Below is a small trained network, with its code and all its weights. Each question gives an input and a class and asks what happens when units are switched off, that is, made to give their printed mean instead of their output.

import numpy as np


def w(rows, s, z=0):
    codes = np.array(rows[::2]) - 128.0
    scale = np.full(codes.shape[1], s)
    scale[-1] = z or s
    return codes * scale


def norm(h):
    return h / np.sqrt((h * h).mean(-1, keepdims=True) + 1e-5)


def f(y):
    return np.maximum(y, 0)


def log_softmax(a):
    a = a - a.max(-1, keepdims=True)
    return a - np.log(np.exp(a).sum(-1, keepdims=True))


def net(x, mask):
    res = np.array(x, float).reshape(1, 7) / 4 @ E
    u = 0
    for l in range(4):
        y = f(norm(res) @ A[l][:, :-1].T + A[l][:, -1])
        res = res + np.where(mask[u : u + 5], y, B[l][:, -1]) @ B[l][:, :-1]
        u += 5
    return log_softmax(norm(res)[-1] @ U[:, :-1].T + U[:, -1])


A, B = {}, {}
E = w([
[190,90,135,194,123,89,115],'x0',
[130,173,135,140,1,176,98],'x1',
[45,96,106,130,197,76,85],'x2',
[104,225,151,105,170,58,193],'x3',
[27,87,104,19,118,183,38],'x4',
[203,161,191,44,171,147,185],'x5',
[220,17,148,98,133,181,77],'x6',
],0.0057)
A[0] = w([
[195,153,192,110,141,173,94,93],'0.n0',
[97,36,127,121,102,135,55,11],'0.n1',
[72,141,134,42,141,195,124,65],'0.n2',
[47,102,131,138,255,82,86,36],'0.n3',
[68,159,174,64,131,199,68,2],'0.n4',
],0.0077,0.0029)
B[0] = w([
[115,38,101,128,179,93,213,213],'0.n0',
[253,157,134,127,135,108,5,238],'0.n1',
[77,217,82,75,120,71,138,234],'0.n2',
[36,1,89,183,156,47,158,254],'0.n3',
[115,200,79,15,89,109,116,219],'0.n4',
],0.0066,0.0041)
A[1] = w([
[190,91,138,191,190,106,136,99],'1.n0',
[93,167,100,198,79,40,187,173],'1.n1',
[143,118,149,97,177,83,193,167],'1.n2',
[8,132,93,72,131,172,128,247],'1.n3',
[157,66,151,109,81,137,2,2],'1.n4',
],0.0079,0.0017)
B[1] = w([
[135,131,153,43,104,135,138,226],'1.n0',
[71,174,210,187,180,195,95,254],'1.n1',
[145,32,109,176,85,154,139,233],'1.n2',
[190,94,168,37,127,70,123,255],'1.n3',
[111,162,19,174,254,222,112,239],'1.n4',
],0.008,0.0052)
A[2] = w([
[69,149,73,32,58,148,117,4],'2.n0',
[102,215,223,202,89,178,142,54],'2.n1',
[109,71,148,88,135,98,116,200],'2.n2',
[192,105,64,178,120,149,1,12],'2.n3',
[103,127,36,140,87,78,95,144],'2.n4',
],0.0092,0.0033)
B[2] = w([
[194,208,154,65,96,120,32,214],'2.n0',
[137,204,71,249,84,49,156,223],'2.n1',
[121,157,196,122,127,150,116,234],'2.n2',
[118,97,44,153,152,195,44,254],'2.n3',
[145,71,169,129,140,193,172,197],'2.n4',
],0.012,0.0053)
A[3] = w([
[96,85,161,186,114,82,130,225],'3.n0',
[244,78,153,107,102,169,199,22],'3.n1',
[171,111,166,56,139,131,98,191],'3.n2',
[108,169,133,4,91,147,131,3],'3.n3',
[126,204,121,177,84,115,106,147],'3.n4',
],0.011,0.0033)
B[3] = w([
[87,170,70,53,149,135,186,231],'3.n0',
[114,70,237,215,91,204,178,216],'3.n1',
[166,153,141,142,74,125,96,253],'3.n2',
[169,145,171,74,8,68,84,223],'3.n3',
[214,167,68,183,81,58,181,213],'3.n4',
],0.013,0.0064)
U = w([
[24,64,126,69,237,79,210,76],'0',
[179,219,72,242,72,42,247,155],'1',
[174,30,27,145,190,241,33,248],'2',
[196,24,245,210,70,226,226,56],'3',
[212,180,191,31,3,63,46,89],'4',
],0.011,0.0018)

Each question gives the input, the list of numbers given to net, and the class t.
The units are the neurons (one row each of A and B). Each row of codes is followed by its name. A weight is (code - 128) times the scale printed after its matrix; where a second scale follows, it is the last column's (A, B and U).
mask holds one flag per neuron, layer by layer. A switched-off neuron (its flag False) gives its mean, the last column of its row in B, instead of its output. The means were averaged over made-up inputs and are rounded, as every weight is.
A unit's drop is (log p(t) with every unit on - log p(t) with that unit switched off) / (log p(t) with every unit on - log p(t) with every unit switched off).
The circuit of an input: a set's keep is (log p(t) with only the set's units on - log p(t) with every unit switched off) / (log p(t) with every unit on - log p(t) with every unit switched off). Starting from the 12 units with the biggest drops (on a tie, the unit counted first), units are removed one at a time, each time the one whose removal leaves the highest keep (on an exact tie, the one counted first), for as long as the keep stays at least 0.8.
units of the circuit, in order: the units of the circuit, biggest drop first
top k neurons: the k neurons with the biggest drops, biggest first
drop when u is switched off: that unit's drop, to one decimal
input [3,7,2,3,2,-1,-2], class 1: top 2 neurons	[1.n1; 2.n1]
input [-4,-2,4,-5,8,2,6], class 4: top neuron	[0.n4]
input [-8,4,0,-3,-7,1,2], class 1: top 4 neurons	[0.n1; 1.n3; 2.n1; 2.n4]
input [-4,-2,-1,2,-6,-2,4], class 3: top 2 neurons	[0.n2; 1.n2]
input [1,-3,-5,-8,0,-8,-7], class 2: top 2 neurons	[2.n3; 0.n2]
input [-7,0,6,-2,-4,7,1], class 3: top 3 neurons	[1.n2; 2.n0; 3.n1]
input [5,1,3,-7,0,6,4], class 2: top 2 neurons	[1.n4; 2.n3]
input [0,-8,4,-4,3,8,0], class 0: top 2 neurons	[0.n3; 2.n0]
input [6,-1,-6,-5,-6,-4,8], class 2: top 2 neurons	[2.n3; 1.n4]
input [5,-4,-3,-4,3,-6,-7], class 2: top 4 neurons	[0.n1; 0.n2; 0.n0; 2.n3]
input [2,4,5,-8,-6,5,8], class 2: top 3 neurons	[2.n3; 1.n4; 1.n3]
input [-2,-2,5,-6,-1,-1,-3], class 0: top 3 neurons	[0.n3; 2.n0; 3.n0]
input [6,-7,1,6,-8,7,0], class 3: drop when 3.n1 is switched off	0.1
input [1,-4,-8,3,4,7,7], class 3: drop when 3.n1 is switched off	0.2
input [7,-1,5,2,4,-2,4], class 2: drop when 2.n4 is switched off	0.0
input [-6,-8,0,8,-2,-5,7], class 0: units of the circuit, in order	[0.n3]
